Below is a small trained network, with its code and all its weights. Each question gives an input and a class and asks what happens when units are switched off, that is, made to give their printed mean instead of their output.

import numpy as np


def w(rows, s, z=0):
    codes = np.array(rows[::2]) - 128.0
    scale = np.full(codes.shape[1], s)
    scale[-1] = z or s
    return codes * scale


def norm(h):
    return h / np.sqrt((h * h).mean(-1, keepdims=True) + 1e-5)


def f(y):
    return y / 2 * (1 + np.tanh(0.7978845608 * (y + 0.044715 * y**3)))


def log_softmax(a):
    a = a - a.max(-1, keepdims=True)
    return a - np.log(np.exp(a).sum(-1, keepdims=True))


def net(x, mask):
    res = np.array(x, float).reshape(1, 2) / 4 @ E
    u = 0
    for l in range(3):
        y = f(norm(res) @ A[l][:, :-1].T + A[l][:, -1])
        res = res + np.where(mask[u : u + 7], y, B[l][:, -1]) @ B[l][:, :-1]
        u += 7
    return log_softmax(norm(res)[-1] @ U[:, :-1].T + U[:, -1])


A, B = {}, {}
E = w([
[145,101,63,181,136,123,123,97,20,117,181,2],'x0',
[134,224,165,73,203,138,127,140,163,105,189,88],'x1',
],0.0093)
A[0] = w([
[145,164,167,132,63,91,196,166,181,118,127,20,72],'L0N0',
[77,164,156,136,185,229,121,81,84,133,71,176,3],'L0N1',
[179,117,62,231,110,95,130,180,142,123,3,107,197],'L0N2',
[124,125,57,75,168,142,176,69,58,160,172,145,93],'L0N3',
[133,167,64,166,72,166,165,95,116,59,138,11,200],'L0N4',
[169,221,94,125,122,90,125,160,169,156,221,98,165],'L0N5',
[113,118,71,54,127,83,178,26,219,138,150,189,123],'L0N6',
],0.0049,0.0016)
B[0] = w([
[187,76,99,158,180,145,222,145,127,90,94,190,138],'L0N0',
[111,163,150,173,101,107,142,87,47,99,154,174,124],'L0N1',
[123,141,204,111,147,184,154,181,201,102,165,154,211],'L0N2',
[130,237,144,40,79,115,160,139,52,206,98,122,159],'L0N3',
[165,144,118,140,141,182,144,139,136,96,112,255,255],'L0N4',
[153,59,126,142,118,163,105,155,202,145,127,111,209],'L0N5',
[112,169,97,179,146,159,124,159,136,136,79,130,180],'L0N6',
],0.007,0.005)
A[1] = w([
[61,75,114,164,74,108,101,177,98,206,50,107,113],'L1N0',
[129,176,152,175,137,151,195,204,167,71,136,143,255],'L1N1',
[183,124,97,196,98,168,93,61,70,86,113,36,204],'L1N2',
[83,126,126,186,139,199,108,133,201,135,134,124,70],'L1N3',
[157,142,154,121,167,76,145,117,169,79,198,131,11],'L1N4',
[120,35,173,183,21,82,122,75,181,108,157,85,98],'L1N5',
[136,191,3,186,140,104,96,72,35,122,113,46,165],'L1N6',
],0.0057,0.0016)
B[1] = w([
[194,139,100,143,242,82,118,34,147,76,126,2,166],'L1N0',
[84,153,49,103,120,85,70,102,99,184,171,113,253],'L1N1',
[71,130,202,164,70,134,41,171,167,122,88,153,206],'L1N2',
[199,132,78,145,145,250,126,138,67,174,166,172,184],'L1N3',
[68,213,138,159,78,115,217,64,157,148,123,142,148],'L1N4',
[168,53,114,104,118,58,159,40,183,55,195,118,150],'L1N5',
[53,106,143,199,54,157,77,247,84,95,138,168,206],'L1N6',
],0.0069,0.0065)
A[2] = w([
[81,116,228,73,170,125,112,126,120,166,44,168,79],'L2N0',
[86,135,202,89,99,115,88,197,200,141,79,171,234],'L2N1',
[130,45,121,122,82,80,171,39,160,67,67,65,65],'L2N2',
[92,190,192,36,216,169,143,113,103,122,177,11,3],'L2N3',
[184,2,119,159,51,137,145,73,83,143,101,131,188],'L2N4',
[107,251,150,154,110,114,140,150,166,144,190,58,108],'L2N5',
[86,176,103,120,153,93,133,186,130,96,191,67,129],'L2N6',
],0.0066,0.0012)
B[2] = w([
[105,110,50,172,67,131,48,192,64,96,106,147,162],'L2N0',
[153,93,166,206,86,135,149,183,14,104,146,39,254],'L2N1',
[194,90,108,77,174,91,255,60,226,131,183,96,186],'L2N2',
[234,9,80,138,202,125,184,71,149,99,78,155,195],'L2N3',
[146,163,149,97,186,98,150,116,150,120,83,79,240],'L2N4',
[91,53,122,119,104,63,124,63,131,66,114,93,234],'L2N5',
[175,136,190,141,126,99,165,118,140,192,23,131,176],'L2N6',
],0.0081,0.0052)
U = w([
[95,132,154,199,34,159,55,206,48,104,90,115,169],'0',
[189,71,140,145,210,96,204,42,228,97,89,75,159],'1',
[120,199,48,75,138,218,93,106,156,246,220,200,172],'2',
[84,167,160,102,108,69,157,88,103,191,173,120,3],'3',
[95,167,171,115,87,110,173,77,120,196,146,138,35],'4',
[87,164,168,68,73,123,173,94,119,193,139,102,11],'5',
[69,171,155,86,74,85,164,73,119,176,150,127,3],'6',
],0.013,0.0064)

Each question gives the input, the list of numbers given to net, and the class t.
The units are the neurons (one row each of A and B). Each row of codes is followed by its name. A weight is (code - 128) times the scale printed after its matrix; where a second scale follows, it is the last column's (A, B and U).
mask holds one flag per neuron, layer by layer. A switched-off neuron (its flag False) gives its mean, the last column of its row in B, instead of its output. The means were averaged over made-up inputs and are rounded, as every weight is.
A unit's drop is (log p(t) with every unit on - log p(t) with that unit switched off) / (log p(t) with every unit on - log p(t) with every unit switched off).
unit that matters most: the unit with the biggest drop
k most important neurons: the k neurons with the biggest drops, biggest first
top k neurons in layer l: the k neurons of layer l with the biggest drops, biggest first
drop when u is switched off: that unit's drop, to one decimal
input [5,-6], class 1: unit that matters most	L0N2
input [4,4], class 0: 3 most important neurons	L0N2; L1N0; L1N6
input [3,0], class 2: 2 most important neurons	L0N4; L2N1
input [-3,0], class 2: top 2 neurons in layer 0	L0N6; L0N3
input [-3,-4], class 1: 2 most important neurons	L0N4; L0N3
input [-1,-3], class 2: 2 most important neurons	L0N2; L1N3
input [-2,-4], class 1: 2 most important neurons	L0N4; L1N5
input [6,-7], class 1: top 2 neurons in layer 1	L1N0; L1N5
input [-4,-5], class 1: 3 most important neurons	L0N4; L1N0; L1N2
input [-8,8], class 0: top 4 neurons in layer 2	L2N1; L2N0; L2N2; L2N4
input [-7,7], class 0: 2 most important neurons	L1N0; L2N1
input [3,3], class 2: top 3 neurons in layer 0	L0N4; L0N2; L0N5
input [1,0], class 2: drop when L1N2 is switched off	0.2
input [-5,-8], class 1: drop when L0N4 is switched off	0.1
input [-2,2], class 2: most important neuron	L1N3
input [-3,-5], class 1: drop when L0N4 is switched off	3.3
